After every row comes roughly how far along a hidden order it lies, from 0 to 30.
(in the rows, 128 means zero)
[151  91 113 202 134  80  81 128  98 255 141  87 130 224 134  76 124 126
 125 114  83 152 145 145 185 134  30 113 138 119 131 138 173 169 153 160
 169 142 117 110 125 118 161 177  77 133  96 109 174 139 158 196 113 251
 255  77 125]  0
[139 106 123 113 114 116  87 135 115 227 129  84  95 190 123  92 124 129
 128 119  88 141 122 154 157 133 105 135 182 127 130 129 176 121 135 151
 166 141 128 136 128 123 158 141  88 182 116 100 174 154 115 171 119 194
 227 112 125]  10
[124 142 128 107 132 162 153 121 153 108 120 137 111  80 118 159 158 131
 125 132 163 125  99 111 106 119 165 128 161 134 127 122  86  80 111 101
 113 134 138 149 143 125 111 111 154 115 141 126 102 106 110  98 139  70
  75 149 129]  25
[136 119 124 112 127 136 120 121 132 169 124 110 108 147 114 114 146 131
 120 121 127 135 109 119 133 123 124 124 171 131 127 121 124 103 123 125
 142 146 135 150 130 123 135 110 115 148 130 110 142 129 106 145 130 131
 153 128 126]  17
[165  84 109 227 150  86 109  99 105 255 142 110 162 219 116  66 157 126
 114 100 114 158 133  94 176 121   1  73 109 123 126 125 123 181 148 141
 156 159 121 124 111 117 143 134  85  94 104 117 158 118 150 208 123 212
 226  71 122]  4
[140 104 120 140 121 120 100 127 121 232 129  98 109 178 123 103 138 129
 128 116 103 144 120 139 149 128  93 121 167 127 129 128 155 128 134 141
 155 142 130 134 128 122 151 144  97 155 115  99 163 136 121 167 123 186
 206 109 125]  11
[116 132 124 124 110 148 114 147 144 121 123 114  88 121 143 170 141 129
 144 133 113 133 111 171 119 131 158 154 188 127 133 138 154  94 123 130
 138 117 135 125 151 125 143 195 134 139 118  93 135 115 133 114 127 152
 159 138 129]  19
[144 102 118 154 126 116 103 121 120 215 131 103 118 190 121  96 144 129
 126 112 107 147 121 134 151 127  77 114 158 127 128 127 150 135 136 140
 155 144 129 133 124 121 150 142  96 144 115 102 162 132 124 177 123 187
 209 104 124]  10
[133 136 127 116 139 154 159 108 149 111 122 137 123  92 108 140 166 131
 116 126 166 128  98  88 112 114 139 113 150 135 124 116  69  86 112  98
 119 146 137 156 135 124 108  84 148 109 143 131 103 104 105 112 141  66
  69 143 128]  24
[123 148 130 113 137 173 179 110 164  45 118 160 126  54 114 170 172 131
 127 130 186 122  93  93  96 112 164 114 142 137 124 119  50  78 106  86
  95 135 139 153 140 128  96  98 174  88 147 137  86  89 108  85 146  26
  27 155 129]  30
[132 109 121 134 111 122  89 142 121 202 129  95  93 183 136 120 131 129
 139 122  87 143 124 171 147 134 101 140 184 125 132 136 179 126 136 150
 159 130 130 124 136 123 160 182  98 165 110  90 167 138 130 160 119 204
 222 114 126]  11
[116 155 138  50 122 179 165 126 159  40 112 140  94  47 113 164 151 133
 128 139 170 111  91 114  87 120 216 142 170 139 126 119  80  50 102  94
 106 132 139 162 145 130 104  81 166 139 155 135  97 118  86  73 142  27
  40 170 130]  30
[124 115 123 110 103 128  87 151 126 184 125  88  80 171 139 130 124 129
 143 127  85 139 121 184 145 137 136 154 197 125 133 138 191 117 133 152
 160 125 131 124 142 124 162 188 101 180 112  87 168 144 126 150 119 205
 218 121 127]  12
[125 136 133  57 115 149 118 135 138 136 118 101  81 116 116 128 130 132
 123 134 123 124 106 136 124 128 179 152 191 133 129 122 133  72 115 122
 138 137 137 155 141 126 134 101 123 178 140 114 136 144  91 116 130 110
 137 147 129]  20
[142  98 116 168 119 103  86 134 110 245 135  88 112 206 135  98 130 127
 133 117  90 148 132 159 166 134  69 124 162 122 132 137 179 149 145 156
 165 136 124 116 129 121 162 183  86 151 103  97 172 140 143 182 116 228
 244  94 125]  6
[137 116 124 106 121 131 109 126 127 188 125 102 101 160 117 107 139 130
 124 121 115 137 112 134 139 127 118 130 175 130 128 123 142 107 127 133
 150 144 134 146 130 123 143 117 106 162 126 102 153 139 106 151 127 151
 176 123 126]  15
[136 117 123 122 124 134 116 124 132 178 125 110 108 155 119 117 146 130
 125 120 120 138 111 128 135 125 118 126 170 130 128 124 135 110 126 129
 144 141 134 144 131 123 138 128 112 149 125 105 146 128 112 149 128 147
 167 123 126]  16
[146  97 116 169 123 103  90 129 113 245 135  92 116 205 131  93 134 127
 131 114  92 149 131 150 165 131  64 119 157 123 130 134 170 149 144 153
 164 140 124 120 127 120 159 168  86 145 104 100 171 137 140 183 118 222
 239  93 124]  6
[118 137 122 167 129 158 150 128 157  71 125 146 120  89 139 192 168 129
 141 131 154 133 105 136 106 121 147 127 158 129 130 135 100 104 118 106
 109 120 137 125 150 124 119 191 162  84 123 109 101  80 144  99 137 101
  96 138 129]  23
[139 116 121 139 132 136 127 114 134 179 126 120 121 149 115 118 156 130
 121 117 132 139 109 113 133 121 102 112 161 131 126 121 115 113 125 121
 139 146 134 145 129 122 132 121 114 129 126 108 137 116 116 146 131 130
 150 122 125]  16
[141 117 123 118 130 134 124 115 131 174 125 112 113 149 111 102 149 131
 117 118 125 137 109 111 135 122 111 117 160 131 126 118 120 105 123 123
 143 150 135 152 126 123 132  99 113 146 131 111 143 128 104 151 131 136
 157 126 125]  16
[132 104 113 201 120 120 103 135 131 196 133 113 119 184 146 142 152 126
 147 117 102 151 125 167 143 130  74 120 161 122 132 141 165 150 139 146
 146 125 129 107 137 121 154 227 111 114  99  86 154 105 160 161 122 210
 213 102 125]  11
[164  83 108 240 151  71  97 105  97 255 146 100 164 231 122  59 144 125
 112 105 103 158 144 100 192 125   1  82 103 120 127 130 137 186 155 150
 162 156 116 115 114 116 147 150  79  98  99 120 162 122 162 212 118 239
 242  64 123]  0
[139 106 115 181 128 125 116 121 129 196 131 118 125 171 129 124 156 128
 132 113 118 147 117 135 140 124  79 110 154 126 128 130 138 137 134 134
 142 139 131 126 129 121 143 169 112 117 112  97 149 110 137 164 127 173
 188 107 125]  13
[135 109 123 128 115 124  97 135 126 200 129  96  99 177 128 112 135 129
 133 119  99 142 121 154 145 131 108 132 182 127 130 131 167 123 133 145
 156 137 130 131 132 123 155 158  99 162 114  96 163 137 122 162 122 188
 208 115 125]  12
[154  92 112 205 137 103 108 110 115 252 136 116 143 204 121  88 154 127
 124 105 113 153 126 117 158 123  30  90 132 125 127 128 135 159 142 139
 152 150 126 125 118 119 146 152  93 111 107 101 158 118 142 190 124 203
 215  86 123]  8

Next part:
[146 139 189 132  71 159 114 131  84 107 130 178 151 141  40 107 100 125
 120 120 150 153 116]  29
[131 123  94 181 112 131 128 139 128  97  97 102 134 104 134 111 145 170
 181 137 115 136 139]  6
[146 125 155 131 162 106 112 141 117  92  90  69 132 141 136 114 163 156
 166 102 101 142 180]  6
[133 121 149  89 151 135 122 120 133 163 106  82 126 146 151 148 129 139
 132 116 166 113 137]  10
[166 129 157 168 117 127 126 147  82  88  97 143 157 132  85 104 134 152
 180 117 111 155 144]  21
[181 104 208 108  69 102 113 126 125 139  98 117 165 156  86 167 103 153
 106 125 151 120  96]  19
[109 132 161 154 211 122 125 135 136 118 133 151 130 109 158  86 191 128
 160 107  90 109 151]  24
[ 84 133 147 167  75 138 120 132  88  72 148 146 114 115  90 121 118 147
 103 155 108 149 103]  12
[142 147 169 153 137 128 129 139  94  62  94 174 164 137  89  98 137 144
 151 114 106 140 129]  26
[ 61 147 179  23  27 114 105 126  68  24 146  74  63 236  25 205  70 116
   1 156 131 201  99]  1
[135 126 206 144 145 157 121 130 142 142  87 154 152 128 101  96 148 152
 198 110 164 115 116]  30
[118 116 189 141 185 115 113 135 133 141 132 143 134 124 121 101 179 131
 161 104 118 110 128]  28
[100 143 162 146 158 132 117 128 108  78 128 157 122 124 119  98 164 144
 118 123  92 125 125]  21
[115 126 201 151 114 166 122 124 131 146 116 171 151 117  89 104 124 148
 166 123 170 118 106]  30
[108 138 192  76 156 143 123 111 157 136 111 120 124 156 137 142 125 131
 102 116 157 112 120]  16
[169 124 255 119  55 110  93 109 108 117 129 175 174 138  65 140 101 150
  44 124 126 109  83]  27
[ 95 143 211 111  93 168 121 121 142 123 113 172 134 150  61 129 103 141
 121 132 180 132  84]  28
[164 121 229 107 103  98 107 119 117 123  95 135 174 153  90 142 125 150
  98 109 133 109 107]  25
[159 143 163 126 153 117 111 136 115  72  84  67 133 149 133 114 153 165
 146 108 100 143 177]  4
[134 120 198  96  97 137 115 121 145 155 107  72 126 148 118 157 106 151
 128 127 174 127 123]  8
[ 92 144 144 179 111 143 120 129  95  75 130 157 129 103 108  95 141 153
 124 140  99 133 120]  15
[130 144 154 111  77 164 127 123 125  83  74  78 122 155 101 141  90 167
 141 135 168 156 139]  0
[111 149 207 113 116 178 124 121 112 108 100 171 141 144  82 117 108 150
 127 124 176 123 100]  27
[161  93 229 143  74  85 103 125 134 141 126 167 173 125  86 142 126 145
  86 132 122  99  67]  28
[110 108 199 135 129 119 107 136 121 164 171 158 125 122  97 120 150 116
 123 122 129 117 104]  29
[132 146 100 124 132 114 138 117 142  74  70 104 141 132 169 143 133 156
 110 136 105 117 129]  1
[137 119 107 125 148  95 125 124 142  89  79  71 133 138 170 144 156 171
 125 130  94 118 137]  0
[139 115 101 142 168  93 130 131 130 116  77  67 135 117 196 133 169 162
 164 125  94 112 149]  0
[149 155 220 141 115 157 123 134 116 107 115 185 162 133  74  96 115 133
 143 110 140 140 131]  30
[104 152 216 102  86 161 113 105 146 113 127 167 140 145  88 131  95 146
  63 133 162 114  86]  22
[143 127 172 131 163 112 110 146 107  77  58  63 145 154 119 113 172 172
 196  97 108 149 178]  9
[137 129 190 128 166  91 124 130 129 101 109 174 160 142 120 114 159 123
 114 108  89 115 113]  30
[154 144 178 138 158 159 125 148 119 101  80 142 156 146  78  91 136 138
 217  94 154 153 161]  28
[141 143 128 103  85 128 138 119  93  59  56 108 146 162 117 162  81 167
 104 143 139 135 107]  5
[165 118 136 164 143 116 122 151  99 115  95 104 151 123 120  99 157 146
 209 107 111 147 170]  15
[138 128 130 120 107 100 125 118 132  79  90  91 132 137 154 154 128 154
  78 143  98 118 119]  0
[153 110 214 136 137  89 113 127 107 127 107 157 175 129 117 125 155 147
 123 111 108  99  99]  30
[155 133 122 129  77 135 141 114 148  91  67 122 158 137 121 153  89 161
 117 143 144 126 105]  8
[ 93 130 204 142 165 121 102 129 135 101 112 146 138 129 109  98 180 157
 134 110 107 112 119]  26
[157 119 193 168 109 139 130 122 133 121  47 154 194 107 125 120 128 190
 183 124 159  93  95]  22
[164 120 154 167 114 122 120 148  97  92  99 126 160 128  90 103 141 153
 193 113 117 154 152]  18
[116 108 133 122 112  84 117 138 106  95  94  60 118 146 137 157 149 168
 128 138 106 134 125]  1
[156 103 205 156  60 118 114 118 109 138  98 161 180 114  90 140 117 174
 121 139 147 103  69]  25
[145 160 144 136  93 172 125 123 108  69  57  85 140 142 110 120  99 189
 151 131 150 145 157]  0
[132 118 158 118 129 130 115 150 117 151 163 125 111 141  82 116 127  99
 155 110 137 158 152]  24
[176 111 212 113 124 104 117 125 135 136  77 120 169 156 117 148 131 149
 133 107 142 113 117]  22
[120 124 224  77  35 135  95 142  70  98 157 134 101 202   1 159  86 113
  74 132 160 190  93]  26
[138 144 164 137 136 115 126 134  88  63 105 179 158 142  89 108 142 130
 118 116  96 139 117]  28
[143 141 219 129  98 132 118 146  86  38  76 147 152 168  47 117 127 155
 143 119 120 164 119]  24
[172  99 221 145  87 105 112 124 116 132  93 155 180 129  96 138 129 171
 131 125 141 100  80]  27
[155 121 163 102 106 151 123 124 142 142  79  65 130 149 125 150 112 158
 164 123 181 132 140]  5
[172 103 164 113  93 111 130 122 139 141  83 113 165 148 115 157 106 144
 142 125 155 120 111]  16
[ 96 150 176 148 152 141 118 130  98  51 100 155 130 135 110  98 158 160
 134 126  99 135 125]  18
[176 127 129 123 102 139 141 122 137  90  36 109 167 151 126 150 106 183
 163 129 160 125 118]  10
[134 141 187 128 150 110 120 127 101  65  96 173 160 149  98 112 150 140
 114 111  92 127 117]  29
[111 128 220  48  91 127 106 111 123 123 110  93 109 190  79 178  96 139
  56 131 170 130  85]  13
[158 136 123 125  91 164 131 126 148 120  85  77 132 136 119 137  88 163
 167 134 174 141 147]  1
[142 147 136 105 153 124 120 130  93  61  82  69 119 161 132 126 139 153
 133 113 106 151 173]  2
[172 112 194 128  62 124 127 123 114 116  62 117 173 142  99 157  96 173
 137 132 161 123 102]  13
[142 124 197 130 161  89 115 129 131  95  79 162 171 142 119 119 166 152
 127 103 101 106 111]  30
[164 118 164 148 103 107 101 143  82 100 104  87 145 142  93 120 146 157
 155 113 110 155 155]  12
[125 117 149 162  85 112 114 142 108  87  98  81 130 125 114 134 136 177
 152 144 119 139 124]  4
[147 125 109 140 103 156 135 121 151 168 111  83 130 108 151 131 102 146
 173 129 171 126 153]  3
[134 125 103 207 117 144 133 135 106 107 107 134 139  77 142  91 145 165
 184 140 108 128 140]  9
[133 159 117  96 133 152 131 134  90  46  65  78 114 170 119 131 114 160
 141 122 138 161 165]  0
[147 137 184 100 153 116 123 124 125 109 102 164 159 155 109 120 134 122
 113 102 126 115 124]  28
[141 100 123 155  89  99 115 132 121 118 120  78 124 118 134 149 140 161
 127 145 111 134 121]  2
[138 162 203 126 133 146 124 133 114  94 109 178 159 144  81  99 120 129
 132 104 136 132 130]  30
[107 153 206  99 116 168 127 113 147 110 112 168 132 147  92 126 103 136
  97 129 170 123  96]  25
[134 139 124 108 113 124 138 116 126  52  51 101 145 159 134 154 115 174
 108 139 123 129 117]  3
[105 149 233  78 127 154 115 110 135 101  99 136 134 167 103 135 114 153
  87 120 162 114 101]  19
[149 148 195 113 143 138 121 124 145  93 102 172 161 152  84 110 121 132
 108 106 128 128 124]  30
[122 122 241 152 118 139 102 134 130 141 114 148 151 128  73 109 148 153
 161 115 153 118 101]  30
